Below are the code and all the weights of a small trained network. Each question names an input and a class and asks about switching units off, where a switched-off unit gives its printed mean instead of its output.

import numpy as np


def w(rows, s, z=0):
    codes = np.array(rows[::2]) - 128.0
    scale = np.full(codes.shape[1], s)
    scale[-1] = z or s
    return codes * scale


def f(y):
    return y / 2 * (1 + np.tanh(0.7978845608 * (y + 0.044715 * y**3)))


def log_softmax(a):
    a = a - a.max(-1, keepdims=True)
    return a - np.log(np.exp(a).sum(-1, keepdims=True))


def net(x, mask):
    res = np.array(x, float).reshape(1, 6) / 4 @ E
    y = f(res @ A[0][:, :-1].T + A[0][:, -1])
    res = res + np.where(mask, y, B[0][:, -1]) @ B[0][:, :-1]
    return log_softmax(res[-1] @ U[:, :-1].T + U[:, -1])


A, B = {}, {}
E = w([
[131,29,166],'x0',
[129,128,129],'x1',
[144,121,23],'x2',
[10,140,73],'x3',
[129,128,132],'x4',
[130,127,133],'x5',
],0.011)
A[0] = w([
[128,250,120,127],'n0',
[134,93,131,94],'n1',
[223,132,134,96],'n2',
[86,172,231,128],'n3',
[151,220,132,122],'n4',
[155,172,200,105],'n5',
[146,143,164,255],'n6',
],0.012,0.01)
B[0] = w([
[113,67,146,195],'n0',
[169,124,161,129],'n1',
[5,173,162,185],'n2',
[145,127,69,204],'n3',
[158,67,155,172],'n4',
[89,143,108,177],'n5',
[117,82,17,245],'n6',
],0.014,0.011)
U = w([
[142,145,68,174],'0',
[2,183,170,122],'1',
[149,134,90,213],'2',
[150,120,101,200],'3',
[148,130,103,212],'4',
[154,52,158,98],'5',
[179,173,153,54],'6',
[244,180,186,1],'7',
],0.015,0.0066)

Each question gives the input, the list of numbers given to net, and the class t.
The units are the neurons (one row each of A and B). Each row of codes is followed by its name. A weight is (code - 128) times the scale printed after its matrix; where a second scale follows, it is the last column's (A, B and U).
mask holds one flag per neuron, in row order. A switched-off neuron (its flag False) gives its mean, the last column of its row in B, instead of its output. The means were averaged over made-up inputs and are rounded, as every weight is.
A unit's drop is (log p(t) with every unit on - log p(t) with that unit switched off) / (log p(t) with every unit on - log p(t) with every unit switched off).
The circuit of an input: a set's keep is (log p(t) with only the set's units on - log p(t) with every unit switched off) / (log p(t) with every unit on - log p(t) with every unit switched off). Starting from all 7 units, units are removed one at a time, each time the one whose removal leaves the highest keep (on an exact tie, the one counted first), for as long as the keep stays at least 0.8.
circuit, biggest first: the units of the circuit, biggest drop first
top k neurons: the k neurons with the biggest drops, biggest first
drop of u: that unit's drop, to one decimal
input [3,-4,-8,8,4,7], class 0: circuit, biggest first	n3; n2
input [-7,-5,2,-1,5,-2], class 5: circuit, biggest first	n0; n4
input [-3,5,-8,-4,3,6], class 0: circuit, biggest first	n3; n6
input [-6,-2,4,-5,0,0], class 5: top 3 neurons	n4; n0; n3
input [4,0,-8,-7,-2,8], class 0: circuit, biggest first	n6; n3
input [-2,-4,-8,-3,5,7], class 0: circuit, biggest first	n3; n6
input [-8,2,-6,-6,-4,2], class 5: circuit, biggest first	n4
input [8,-4,-8,-8,-6,-7], class 0: top 2 neurons	n6; n3
input [-7,1,3,-8,6,-6], class 1: top 2 neurons	n2; n3
input [-5,8,-8,8,4,-1], class 0: circuit, biggest first	n3; n2
input [5,4,-5,5,-2,-1], class 0: circuit, biggest first	n2; n3
input [3,2,-8,5,8,4], class 0: top 2 neurons	n3; n2
input [8,8,-4,1,1,4], class 2: circuit, biggest first	n0; n3
input [1,8,-7,4,5,-5], class 2: top 2 neurons	n2; n3
input [-2,-8,-5,6,3,-1], class 2: circuit, biggest first	n2
input [-3,4,2,-7,5,3], class 1: top 2 neurons	n2; n3
input [-7,6,-1,6,7,-8], class 4: top 3 neurons	n2; n4; n5
input [1,-2,-3,-6,-1,-3], class 1: top 3 neurons	n2; n5; n4
input [-6,5,2,5,3,4], class 5: top 2 neurons	n0; n2
input [3,8,-8,-3,-4,1], class 0: top 2 neurons	n3; n6
input [-8,2,7,-1,1,2], class 5: top neuron	n0
input [-7,1,-6,-5,-4,-1], class 5: top 2 neurons	n4; n0
input [-8,5,-4,-2,-3,2], class 5: drop of n5	-0.1
input [-8,-5,7,6,3,0], class 5: drop of n6	0.1
